Below is a small trained network, with its code and all its weights. Each question gives an input and a class and asks what happens when units are switched off, that is, made to give their printed mean instead of their output.

import numpy as np


def w(rows, s, z=0):
    codes = np.array(rows[::2]) - 128.0
    scale = np.full(codes.shape[1], s)
    scale[-1] = z or s
    return codes * scale


def norm(h):
    return h / np.sqrt((h * h).mean(-1, keepdims=True) + 1e-5)


def f(y):
    return y / 2 * (1 + np.tanh(0.7978845608 * (y + 0.044715 * y**3)))


def log_softmax(a):
    a = a - a.max(-1, keepdims=True)
    return a - np.log(np.exp(a).sum(-1, keepdims=True))


def net(x, mask):
    res = np.array(x, float).reshape(1, 8) / 4 @ E
    u = 0
    for l in range(3):
        y = f(norm(res) @ A[l][:, :-1].T + A[l][:, -1])
        res = res + np.where(mask[u : u + 11], y, B[l][:, -1]) @ B[l][:, :-1]
        u += 11
    return log_softmax(norm(res)[-1] @ U[:, :-1].T + U[:, -1])


A, B = {}, {}
E = w([
[108,143,213,174,101,127,124,237],'x0',
[49,148,107,11,25,191,61,138],'x1',
[123,122,137,126,129,132,128,119],'x2',
[145,31,154,96,173,124,2,166],'x3',
[147,141,113,135,124,121,130,146],'x4',
[103,188,141,186,188,203,59,85],'x5',
[110,113,144,122,131,135,127,110],'x6',
[132,131,124,130,127,127,128,132],'x7',
],0.0024)
A[0] = w([
[174,119,114,199,147,1,167,121,74],'L0N1',
[154,156,154,83,205,131,56,122,64],'L0N2',
[82,126,147,110,110,77,140,104,71],'L0N3',
[144,102,114,32,80,7,202,164,84],'L0N4',
[228,162,129,108,137,206,133,198,194],'L0N5',
[164,98,71,136,218,46,146,68,100],'L0N6',
[71,180,114,6,98,179,88,138,169],'L0N7',
[170,37,190,70,146,125,78,186,33],'L0N8',
[132,66,214,110,140,182,187,65,250],'L0N9',
[61,126,241,213,91,77,107,239,17],'L0N10',
[119,24,124,96,67,132,175,163,2],'L0N11',
],0.0031,0.0008)
B[0] = w([
[70,112,138,84,136,157,136,170,194],'L0N1',
[76,170,72,169,153,92,122,87,145],'L0N2',
[120,157,87,138,218,138,133,147,122],'L0N3',
[85,187,228,176,174,58,96,29,205],'L0N4',
[29,59,155,95,121,127,96,52,148],'L0N5',
[146,76,149,58,140,195,119,134,187],'L0N6',
[212,132,143,117,160,121,149,143,249],'L0N7',
[2,106,75,164,148,71,103,108,168],'L0N8',
[139,186,34,125,132,94,145,232,161],'L0N9',
[215,36,120,189,49,196,123,54,195],'L0N10',
[141,160,162,79,104,71,123,98,141],'L0N11',
],0.0032,0.0019)
A[1] = w([
[79,88,134,87,28,178,110,149,109],'L1N1',
[88,135,130,61,139,141,95,195,1],'L1N2',
[100,198,137,54,23,117,55,55,117],'L1N3',
[157,123,169,52,158,125,147,99,149],'L1N4',
[125,27,150,199,190,137,212,112,51],'L1N5',
[179,184,118,186,196,201,33,107,155],'L1N6',
[164,3,89,104,71,29,208,127,182],'L1N7',
[173,71,88,90,131,130,127,34,21],'L1N8',
[75,62,186,100,142,163,117,135,238],'L1N9',
[52,195,201,174,68,166,208,138,72],'L1N10',
[87,196,107,198,101,245,121,93,110],'L1N11',
],0.0036,0.00085)
B[1] = w([
[239,166,171,148,158,170,156,141,169],'L1N1',
[112,129,106,149,162,128,142,157,122],'L1N2',
[117,114,136,101,253,157,172,240,253],'L1N3',
[109,187,101,200,128,137,137,168,164],'L1N4',
[182,166,137,47,170,166,149,215,205],'L1N5',
[88,192,209,99,109,49,112,124,237],'L1N6',
[105,246,164,128,129,135,52,91,228],'L1N7',
[201,176,83,158,75,169,92,105,165],'L1N8',
[180,154,126,183,106,109,170,145,177],'L1N9',
[129,61,26,142,114,121,111,99,200],'L1N10',
[89,148,163,118,135,32,151,137,217],'L1N11',
],0.0033,0.002)
A[2] = w([
[164,132,46,93,181,171,107,45,101],'L2N1',
[143,158,163,195,187,98,124,83,119],'L2N2',
[64,142,143,168,145,195,65,121,218],'L2N3',
[141,53,118,127,158,87,4,144,92],'L2N4',
[197,127,152,204,201,73,149,93,105],'L2N5',
[155,93,152,113,224,165,153,186,86],'L2N6',
[132,185,53,149,104,121,207,103,247],'L2N7',
[135,143,44,79,163,86,100,80,206],'L2N8',
[170,100,168,63,112,20,164,130,133],'L2N9',
[122,69,156,208,94,178,129,171,168],'L2N10',
[160,154,143,98,160,175,150,226,127],'L2N11',
],0.0044,0.0012)
B[2] = w([
[190,127,229,150,57,140,124,159,209],'L2N1',
[84,135,140,26,69,103,110,151,198],'L2N2',
[165,175,105,116,129,59,175,131,178],'L2N3',
[33,61,47,168,111,144,246,107,226],'L2N4',
[113,154,86,54,116,176,98,162,209],'L2N5',
[134,155,94,95,128,174,187,154,183],'L2N6',
[81,2,94,159,149,132,78,146,254],'L2N7',
[173,134,160,199,108,117,124,127,239],'L2N8',
[83,236,153,112,167,130,65,110,185],'L2N9',
[222,156,121,140,105,144,89,19,171],'L2N10',
[185,119,67,56,176,162,159,99,208],'L2N11',
],0.0045,0.0023)
U = w([
[168,162,63,29,191,200,186,210,135],'0',
[35,27,27,215,109,96,175,119,216],'1',
[64,246,195,113,121,25,58,116,2],'2',
[254,122,174,204,47,165,98,89,146],'3',
],0.0092,0.00062)

Each question gives the input, the list of numbers given to net, and the class t.
The units are the neurons (one row each of A and B). Each row of codes is followed by its name. A weight is (code - 128) times the scale printed after its matrix; where a second scale follows, it is the last column's (A, B and U).
mask holds one flag per neuron, layer by layer. A switched-off neuron (its flag False) gives its mean, the last column of its row in B, instead of its output. The means were averaged over made-up inputs and are rounded, as every weight is.
A unit's drop is (log p(t) with every unit on - log p(t) with that unit switched off) / (log p(t) with every unit on - log p(t) with every unit switched off).
The circuit of an input: a set's keep is (log p(t) with only the set's units on - log p(t) with every unit switched off) / (log p(t) with every unit on - log p(t) with every unit switched off). Starting from the 12 units with the biggest drops (on a tie, the unit counted first), units are removed one at a time, each time the one whose removal leaves the highest keep (on an exact tie, the one counted first), for as long as the keep stays at least 0.8.
circuit, biggest first: the units of the circuit, biggest drop first
unit that matters most: the unit with the biggest drop
top k neurons: the k neurons with the biggest drops, biggest first
top k neurons in layer l: the k neurons of layer l with the biggest drops, biggest first
drop of u: that unit's drop, to one decimal
input [-8,-5,4,-2,-4,0,-7,3], class 3: circuit, biggest first => (L2N1)
input [3,6,-4,4,-4,-8,-8,-4], class 2: circuit, biggest first => (L0N4 L2N9)
input [-1,-7,-1,8,5,3,-6,8], class 1: top 2 neurons => (L2N4 L1N3)
input [8,-8,-3,-7,-3,-6,-1,0], class 0: circuit, biggest first => (L1N5 L2N5)
input [-8,3,-6,3,-3,7,2,5], class 3: top 3 neurons => (L2N1 L0N4 L2N8)
input [7,5,4,-4,8,-7,-8,-5], class 2: top 3 neurons => (L0N4 L2N9 L0N11)
input [2,-3,1,-7,-4,5,-8,-3], class 1: circuit, biggest first => (L2N7 L1N10)
input [0,-5,5,-1,-1,6,-7,-2], class 2: top 4 neurons => (L1N6 L1N3 L0N7 L1N11)
input [-5,2,7,3,-6,-5,-1,-8], class 2: top 2 neurons in layer 0 => (L0N4 L0N10)
input [5,0,4,-7,3,-3,-3,2], class 1: circuit, biggest first => (L1N10 L2N7)
input [-5,6,3,8,-5,-7,4,5], class 1: top 4 neurons => (L2N4 L0N8 L1N5 L1N6)
input [-7,3,-5,6,4,4,-3,-6], class 3: top 3 neurons => (L2N1 L2N8 L1N8)
input [-5,1,6,5,7,2,7,-5], class 1: top 4 neurons => (L2N4 L0N10 L0N8 L2N10)
input [4,3,7,-3,4,-1,-3,-2], class 3: top 2 neurons => (L0N10 L1N5)
input [3,-3,0,5,5,-1,4,3], class 1: circuit, biggest first => (L2N4)
input [-7,3,-1,3,-5,5,8,8], class 3: top 2 neurons in layer 1 => (L1N7 L1N8)
input [-8,1,4,6,-5,4,5,3], class 3: top 4 neurons => (L2N1 L1N8 L2N8 L2N7)
input [4,-2,6,4,8,-4,4,4], class 1: top 2 neurons => (L0N8 L2N4)
input [8,0,-6,4,5,5,-7,1], class 3: top 4 neurons => (L0N10 L2N10 L0N4 L2N7)
input [-1,-7,-7,-7,-6,0,-3,4], class 0: unit that matters most => L1N5
input [8,8,-4,-1,4,8,-2,-3], class 0: top 2 neurons => (L1N3 L0N4)
input [-4,-5,-5,6,-4,6,-6,2], class 1: top 3 neurons in layer 2 => (L2N4 L2N9 L2N11)
input [8,7,8,-3,6,-3,-2,-3], class 3: top 3 neurons => (L0N10 L2N10 L1N5)
input [3,-6,-1,1,-7,8,1,0], class 2: top 3 neurons => (L1N6 L1N3 L0N7)
input [0,4,-4,6,8,-7,-1,2], class 2: top 2 neurons in layer 2 => (L2N9 L2N7)
input [4,-2,-1,-5,-2,-8,-4,-7], class 2: top 2 neurons in layer 2 => (L2N9 L2N4)
input [0,4,7,5,3,-1,6,-4], class 1: top neuron => (L2N4)
input [-4,-8,-3,4,-2,8,-3,-7], class 0: top 3 neurons in layer 0 => (L0N4 L0N6 L0N11)
input [4,5,4,-2,-7,-8,-5,-1], class 2: drop of L0N4 => 0.5
input [-5,-4,4,-2,7,6,-8,1], class 2: drop of L1N3 => 0.4
